[ -5.0   2.9  -3.1  32.9   3.0  12.8  -2.5   1.1  -2.3  -4.0   4.5   5.1
   2.7   2.3  -2.4 -17.6  -5.4  13.6  -0.5  22.0  11.4  -8.7  -5.6]	<12> + <89>
[ -8.3  14.2  27.3  66.2   1.9   2.9  28.0   6.0   2.6  -0.3   3.1   4.2
   3.6  -4.2 -15.3 -10.3  -6.8   9.9  16.4  -2.9  18.7 -11.5   9.2]	<12> + <90>
[ -4.2   1.8  22.2   3.4  10.3  14.3 -44.6  -3.3  -6.5 -32.8   1.1   1.4
  -7.8   1.3  -7.8   5.5   4.5   0.3  -5.1  21.6  13.1  -4.2  -0.6]	<12> + <95>
[ -2.4   7.8  11.2  42.5  -3.9  15.7  10.5   0.0   1.2  -4.7  -3.1   2.5
   6.7   0.7  -3.7 -12.3  -7.7   9.0  -8.3  25.2   8.6  -6.5  -0.5]	<12> + <89>
[ -4.4   3.9 -18.7  42.6  -4.0   0.3  20.6   3.0   0.8  34.9   9.7  -5.1
  18.0  -1.8   2.8  -5.6  19.6   7.1  -2.0 -10.6   8.7   5.9   7.5]	<8> + <89>
[ -2.7   3.2  -1.5   8.2   5.1 -15.3  39.4   2.9   7.2  37.8  -5.7   0.8
   5.3  -4.4   1.1 -10.8  -1.2  -4.2   5.1 -16.3  -0.8   9.3   6.3]	<12> + <90>
[  4.8  -3.0   4.3 -15.7   5.2   3.4 -28.3   2.9  -5.3  -6.1   6.3   1.2
  -3.7  -2.4   4.9   8.6   8.1  -0.5  -4.6  -6.0   9.2   2.3   6.9]	<8> + <91>
[  1.0   3.8  14.3  20.0 -22.3   9.5   2.4   3.0  -3.3 -16.0  10.9   3.9
  -0.5  -1.9  -3.0  13.3  -6.9  11.6  -0.9   3.9  13.9  -4.2  -2.9]	<8> + <95>
[ -6.4  -9.3   9.8 -35.9  18.3  19.3 -41.0  -0.4  -9.6 -31.0   0.3  -3.8
  -1.2  -4.2  -3.9  -4.6  10.1  -7.6  -3.1   4.8   0.6  -6.5  -6.3]	<12> + <89>
[  3.6   4.8  12.5  15.2 -19.2   2.3  11.4  -0.3  -5.2  -9.4  -5.8  -2.4
   0.9   1.5   8.4  -1.0 -18.2  14.4   2.5  26.8   3.7  -1.1 -17.6]	<12> + <95>
[ -2.4   1.7 -11.8  18.7   7.7   9.1  -6.2   2.8  -1.9   3.1  -4.1  -0.4
  -4.2  -0.5   3.7 -14.6   2.5   6.3   1.8  18.1   4.6   5.6   2.0]	<12> + <89>
[ -1.6   6.8  15.0  28.9  -4.8  16.0 -12.3   2.3  -4.5 -15.4   1.9   0.7
   4.2   0.5  -2.3 -12.1  -2.9   5.2  -3.4  24.3  10.5 -14.9  -5.6]	<12> + <89>
[  8.2  -3.0  17.9 -34.5  12.5  14.4 -42.2  -7.7  -6.3 -40.6  -7.6  -6.1
  -6.6   6.6   3.5  -7.9  -3.4  -8.5   1.7  24.5   4.6 -10.8  -4.4]	<12> + <89>
[  2.1   0.9  11.4   0.3  -8.1   9.7  -8.0  -0.9  -8.6 -13.9   7.6  -1.0
   2.6   0.8  -0.5   0.6   0.5  -4.8  -9.4   7.5   6.6 -13.6  -4.4]	<8> + <89>
[ -5.8   5.8  12.4  17.1  14.6   4.7  -0.3   1.5   3.0  -1.7  10.0   1.8
   4.0   2.3  -9.2  -3.2   2.5 -20.8  -3.2  -6.3   5.2  -5.9  -2.9]	<12> + <90>
[ -3.0  -0.7   4.8   4.6   1.4  12.2 -23.6  -3.2  -2.0 -23.1  -2.8  -2.4
  -4.8  -1.7  -0.8  -5.4  -1.6   1.7   0.6  24.0   6.7  -8.0  -0.6]	<12> + <95>
[  1.3   4.0  37.5 -11.9   6.9  21.5 -31.2   0.3  -7.1 -41.9  18.1  -3.1
  -3.1   2.4 -10.4   4.3  -4.8  -2.0  -5.5  -8.2  10.4 -26.5  -8.3]	<8> + <90>
[  0.5   0.4  15.4 -12.1   6.8   4.8  -2.4  -1.0   0.7  -7.7   6.6  -2.4
   6.8   4.2  -7.0  -0.4   0.7  -1.0   0.3 -13.1   0.7 -14.2  -4.8]	<8> + <90>
[  4.0   1.0  -4.4  18.5 -23.7  -0.7  34.7  -0.8   0.7  16.4  -0.2   5.1
   1.7  -2.5   4.8   5.8 -15.9  18.1   3.3   9.1   1.0   5.4 -13.4]	<8> + <95>
[  2.8  -1.6  -7.8 -35.6  10.3   3.9 -29.4   0.0 -13.4 -14.3 -17.7  -0.8
  -2.7   2.2   7.5  -7.6   2.7  -9.8   0.3  17.5  -3.4   2.8   1.6]	<12> + <89>
[ -8.8   4.9  63.5  64.7 -31.3  31.1  -2.7   6.9 -17.9 -59.5  29.7  -4.0
   0.8   1.2 -22.4   7.9 -19.3  25.1 -15.2  15.9  21.3 -49.3 -21.1]	<16> + <89>
[  3.6  -2.2   4.1 -41.3  14.3  17.0 -46.6  -1.0   5.0 -28.3  -5.1  -4.4
  -4.8   4.8   2.2 -12.4   3.6 -15.8  -4.5  17.6   6.5 -23.6 -12.5]	<12> + <89>
